Each row has a name. Each question is about the rows just above it. Places in a row count from 0.

-.61,.18,.74,.22,.19,.08,-.43,.18,-.07,.08,-.39,.49,.20,-.16,-.10 = j528
-.32,-.35,.30,.21,.48,.09,-.44,.26,.73,-.38,.09,.08,.38,-.47,-.17 = j957
-.15,-.36,.22,-.13,.12,.28,.14,-.15,-.41,.59,.23,.35,-.78,.34,.04 = j513
.04,-.24,-.20,-.03,.37,.11,.48,-.13,-.27,.43,.36,.18,-.86,.46,-.05 = j551
.80,.31,-.65,-.15,.35,-.62,.03,-.17,.13,.28,.04,-.02,.15,-.05,-.25 = j586
Table of tags by key:
.28 -> j31
.04 -> j156
.05 -> j597
.44 -> j810
.43 -> j388
Look up the entry of j551 at place 9 in the table: -> j388
Whose row is -.15,-.36,.22,-.13,.12,.28,.14,-.15,-.41,.59,.23,.35,-.78,.34,.04? -> j513
Which row holds -.61,.18,.74,.22,.19,.08,-.43,.18,-.07,.08,-.39,.49,.20,-.16,-.10? -> j528

.23,.46,-.48,-.01,-.62 -> j705
-.04,-.12,-.46,-.45,-.16 -> j886
-.01,-.24,-.38,-.44,-.18 -> j397
-.20,.61,-.09,.18,.34 -> j454
.17,-.38,.34,.13,-.15 -> j990
.14,-.97,.44,-.14,-.09 -> j136
-.18,.65,.49,.36,.39 -> j313
-.22,.29,.31,.31,.56 -> j302
-.25,.56,.07,.26,.51 -> j616
-.18,.65,.08,.35,.39 -> j508
Table of tags by key:
.13 -> j811
.36 -> j347
.65 -> j933
.35 -> j218
Join j508 by its entry at place 3: -> j218
Which row holds -.20,.61,-.09,.18,.34? -> j454
Whose row is -.18,.65,.08,.35,.39? -> j508
Whose row is .23,.46,-.48,-.01,-.62? -> j705
-.04,-.12,-.46,-.45,-.16 is in which row? -> j886
Which row holds -.01,-.24,-.38,-.44,-.18? -> j397

.24,-.88,-.16,-.28,.48,.54,.52,-.83,.03,.84,.05,.69,-.48,-.43,-.27,.66,.48,.40,.69,.71,.06,.58,-.08,-.41 : j847
-.29,.87,.10,.33,-.45,-.57,-.49,.80,-.09,-.84,.01,-.72,.52,.46,.21,-.65,-.52,-.37,-.72,-.71,-.12,-.56,.13,.46 : j65
-.02,.04,-.01,-.02,-.02,-.03,-.01,.00,-.02,-.04,-.01,-.01,.00,.00,.00,-.02,.03,-.01,.02,.00,.00,-.01,-.02,.01 : j61
.01,-.02,.00,.02,.01,.01,.00,.01,.01,.02,.01,.00,.01,.01,.00,.01,-.03,.01,-.02,-.01,.00,.00,.02,.00 : j78
.03,.01,.04,-.05,-.02,.02,-.02,.00,.03,-.01,-.05,.03,-.04,-.03,.03,-.01,.05,-.02,.04,.01,.04,-.01,-.05,-.04 : j515
tags:
-.89 -> j244
.04 -> j37
.03 -> j140
-.88 -> j67
Join j61 by its entry at place 1: -> j37
Whose row is .24,-.88,-.16,-.28,.48,.54,.52,-.83,.03,.84,.05,.69,-.48,-.43,-.27,.66,.48,.40,.69,.71,.06,.58,-.08,-.41? -> j847
Where do .03,.01,.04,-.05,-.02,.02,-.02,.00,.03,-.01,-.05,.03,-.04,-.03,.03,-.01,.05,-.02,.04,.01,.04,-.01,-.05,-.04 appear? -> j515
Whose row is -.02,.04,-.01,-.02,-.02,-.03,-.01,.00,-.02,-.04,-.01,-.01,.00,.00,.00,-.02,.03,-.01,.02,.00,.00,-.01,-.02,.01? -> j61
-.29,.87,.10,.33,-.45,-.57,-.49,.80,-.09,-.84,.01,-.72,.52,.46,.21,-.65,-.52,-.37,-.72,-.71,-.12,-.56,.13,.46 is in which row? -> j65

-.42,.26,-.75,.08,-.34,.14,.22,.28,-.19,-.12,-.09,.21,.11,-.45,.45,.23,-.43,.42,.40,-.16,-.40,-.09 -> j521
.32,.13,-.75,.95,.10,-.05,.84,.18,.05,.03,.03,.04,.12,.13,.25,.30,.23,.40,.12,-.07,.53,-.26 -> j676
.26,-.06,.00,.21,.37,.14,.28,.14,-.19,-.05,-.28,-.33,-.29,-.38,.43,-.03,.50,-.03,.03,.35,-.18,.24 -> j579
.30,.24,-.35,-.34,.05,-.33,.14,.14,.67,.48,-.61,-.14,.06,-.25,-.23,-.15,.44,.01,.20,.12,.25,-.80 -> j677
-.20,.35,-.01,.16,.35,-.43,.29,.47,.66,.13,.15,.37,.16,-.12,.15,-.70,.18,.04,.44,.08,.58,.14 -> j693
-.31,.29,-.55,.12,-.21,.00,.20,.30,.07,-.04,-.02,.26,.14,-.34,.35,.01,-.10,.28,.29,.02,-.19,-.13 -> j492
-.20,.35,-.01,.16,.35,-.43,.29,.47,.66,.02,.15,.37,.16,-.12,.15,-.70,.18,.04,.44,.08,.58,.14 -> j823
.05,.13,-.38,.33,.11,.02,.38,.23,-.02,-.03,-.13,-.02,-.03,-.25,.34,.03,.15,.19,.20,.08,.03,.00 -> j744
-.36,.27,-.74,.12,-.34,.11,.23,.27,-.14,-.09,-.07,.21,.12,-.41,.43,.23,-.34,.39,.34,-.12,-.35,-.14 -> j722
.08,.21,-.63,.56,-.15,-.02,.46,.19,.13,.06,.03,.18,.17,-.06,.29,.16,.37,.28,-.03,.18,.10,-.36 -> j493
Table of tags by key:
-.80 -> j205
-.01 -> j797
-.14 -> j206
.23 -> j568
-.81 -> j565
.00 -> j666
Join j744 by its entry at place 21: -> j666
Where do .05,.13,-.38,.33,.11,.02,.38,.23,-.02,-.03,-.13,-.02,-.03,-.25,.34,.03,.15,.19,.20,.08,.03,.00 appear? -> j744
Which row holds .26,-.06,.00,.21,.37,.14,.28,.14,-.19,-.05,-.28,-.33,-.29,-.38,.43,-.03,.50,-.03,.03,.35,-.18,.24? -> j579
-.20,.35,-.01,.16,.35,-.43,.29,.47,.66,.13,.15,.37,.16,-.12,.15,-.70,.18,.04,.44,.08,.58,.14 is in which row? -> j693
Whose row is -.36,.27,-.74,.12,-.34,.11,.23,.27,-.14,-.09,-.07,.21,.12,-.41,.43,.23,-.34,.39,.34,-.12,-.35,-.14? -> j722

